Below are the code and all the weights of a small trained network. Each question names an input and a class and asks about switching units off, where a switched-off unit gives its printed mean instead of its output.

import numpy as np


def w(rows, s, z=0):
    codes = np.array(rows[::2]) - 128.0
    scale = np.full(codes.shape[1], s)
    scale[-1] = z or s
    return codes * scale


def f(y):
    return y / 2 * (1 + np.tanh(0.7978845608 * (y + 0.044715 * y**3)))


def log_softmax(a):
    a = a - a.max(-1, keepdims=True)
    return a - np.log(np.exp(a).sum(-1, keepdims=True))


def net(x, mask):
    res = np.array(x, float).reshape(1, 6) / 4 @ E
    y = f(res @ A[0][:, :-1].T + A[0][:, -1])
    res = res + np.where(mask, y, B[0][:, -1]) @ B[0][:, :-1]
    return log_softmax(res[-1] @ U[:, :-1].T + U[:, -1])


A, B = {}, {}
E = w([
[30,158,172,107,172,131,46,180,119],'x0',
[146,131,147,143,135,127,126,148,121],'x1',
[123,138,137,133,117,128,133,130,123],'x2',
[162,170,232,78,173,68,122,44,124],'x3',
[137,137,148,125,127,155,129,136,142],'x4',
[112,202,32,246,210,163,167,102,120],'x5',
],0.013)
A[0] = w([
[60,117,130,103,88,125,59,200,135,147],'neuron 1',
[50,219,104,139,189,136,86,139,126,35],'neuron 2',
[184,188,93,178,128,117,220,64,169,91],'neuron 3',
[101,152,191,78,158,70,85,112,113,128],'neuron 4',
[124,85,92,142,130,205,196,148,76,250],'neuron 5',
[184,100,55,148,120,164,137,148,143,178],'neuron 6',
[97,119,174,85,144,118,31,78,136,84],'neuron 7',
[65,82,174,64,127,91,77,156,161,206],'neuron 8',
[105,92,104,115,141,129,160,168,140,203],'neuron 9',
[147,198,189,113,136,82,106,77,112,139],'neuron 10',
[134,105,78,152,155,126,208,120,115,150],'neuron 11',
[67,151,110,105,82,124,131,87,102,111],'neuron 12',
[76,166,139,171,152,149,105,142,136,102],'neuron 13',
[184,48,153,101,7,108,206,118,138,255],'neuron 14',
[183,184,164,71,214,81,108,20,128,220],'neuron 15',
],0.012,0.0053)
B[0] = w([
[112,39,178,70,233,72,196,241,160,200],'neuron 1',
[163,107,34,86,67,110,42,66,80,190],'neuron 2',
[113,156,142,150,176,97,255,118,140,206],'neuron 3',
[87,222,169,144,63,175,121,94,133,202],'neuron 4',
[102,67,145,204,58,207,127,181,178,205],'neuron 5',
[98,142,159,182,63,152,95,132,156,197],'neuron 6',
[104,165,155,181,81,143,162,91,105,190],'neuron 7',
[111,117,190,172,81,172,140,189,61,220],'neuron 8',
[145,62,179,128,94,172,118,241,107,165],'neuron 9',
[129,193,131,145,126,152,119,75,125,199],'neuron 10',
[74,133,142,160,75,172,129,97,193,184],'neuron 11',
[142,156,159,103,115,144,97,160,149,135],'neuron 12',
[188,116,39,73,110,97,66,110,81,168],'neuron 13',
[221,90,67,94,106,92,33,100,91,255],'neuron 14',
[145,192,129,127,154,117,168,20,122,241],'neuron 15',
],0.0093,0.021)
U = w([
[150,33,55,127,103,137,50,167,133,254],'0',
[52,127,171,185,87,169,165,138,141,109],'1',
[194,142,90,78,137,115,113,71,84,54],'2',
[113,112,126,154,231,115,246,96,167,16],'3',
[58,63,160,90,171,128,181,222,125,143],'4',
],0.012,0.002)

Each question gives the input, the list of numbers given to net, and the class t.
The units are the neurons (one row each of A and B). Each row of codes is followed by its name. A weight is (code - 128) times the scale printed after its matrix; where a second scale follows, it is the last column's (A, B and U).
mask holds one flag per neuron, in row order. A switched-off neuron (its flag False) gives its mean, the last column of its row in B, instead of its output. The means were averaged over made-up inputs and are rounded, as every weight is.
A unit's drop is (log p(t) with every unit on - log p(t) with that unit switched off) / (log p(t) with every unit on - log p(t) with every unit switched off).
The circuit of an input: a set's keep is (log p(t) with only the set's units on - log p(t) with every unit switched off) / (log p(t) with every unit on - log p(t) with every unit switched off). Starting from the 12 units with the biggest drops (on a tie, the unit counted first), units are removed one at a time, each time the one whose removal leaves the highest keep (on an exact tie, the one counted first), for as long as the keep stays at least 0.8.
circuit, biggest first: the units of the circuit, biggest drop first
unit that matters most: the unit with the biggest drop
k most important neurons: the k neurons with the biggest drops, biggest first
drop of u: that unit's drop, to one decimal
input [6,-3,-6,-4,8,1], class 0: unit that matters most : neuron 2
input [-5,7,2,1,-1,3], class 3: 2 most important neurons : [neuron 3; neuron 8]
input [-1,-7,1,2,-2,0], class 2: 3 most important neurons : [neuron 1; neuron 3; neuron 5]
input [-1,1,4,1,-6,0], class 2: 4 most important neurons : [neuron 1; neuron 3; neuron 5; neuron 8]
input [0,3,-3,8,6,6], class 3: 3 most important neurons : [neuron 3; neuron 14; neuron 15]
input [1,-7,-1,-6,-4,-5], class 4: 2 most important neurons : [neuron 1; neuron 2]
input [-2,-5,1,1,0,0], class 2: 2 most important neurons : [neuron 1; neuron 5]
input [1,0,-3,-6,-2,2], class 0: 3 most important neurons : [neuron 3; neuron 4; neuron 15]
input [-8,-1,-7,5,5,1], class 3: 3 most important neurons : [neuron 3; neuron 2; neuron 13]
input [-6,0,3,-4,6,0], class 0: 3 most important neurons : [neuron 14; neuron 4; neuron 15]
input [2,-2,-3,-7,1,8], class 0: 2 most important neurons : [neuron 2; neuron 13]
input [6,-2,7,-4,-1,1], class 0: 3 most important neurons : [neuron 2; neuron 13; neuron 3]
input [1,7,5,5,-4,2], class 2: 3 most important neurons : [neuron 1; neuron 5; neuron 3]
input [2,-7,-8,-8,1,-8], class 4: circuit, biggest first : [neuron 1]
input [-4,-2,4,1,2,2], class 3: 3 most important neurons : [neuron 3; neuron 8; neuron 4]
input [2,-1,-6,-8,4,-4], class 4: drop of neuron 1 : 0.5
input [2,7,-1,3,3,6], class 2: drop of neuron 2 : 0.2
input [8,2,0,-1,-1,-5], class 4: drop of neuron 1 : 2.6
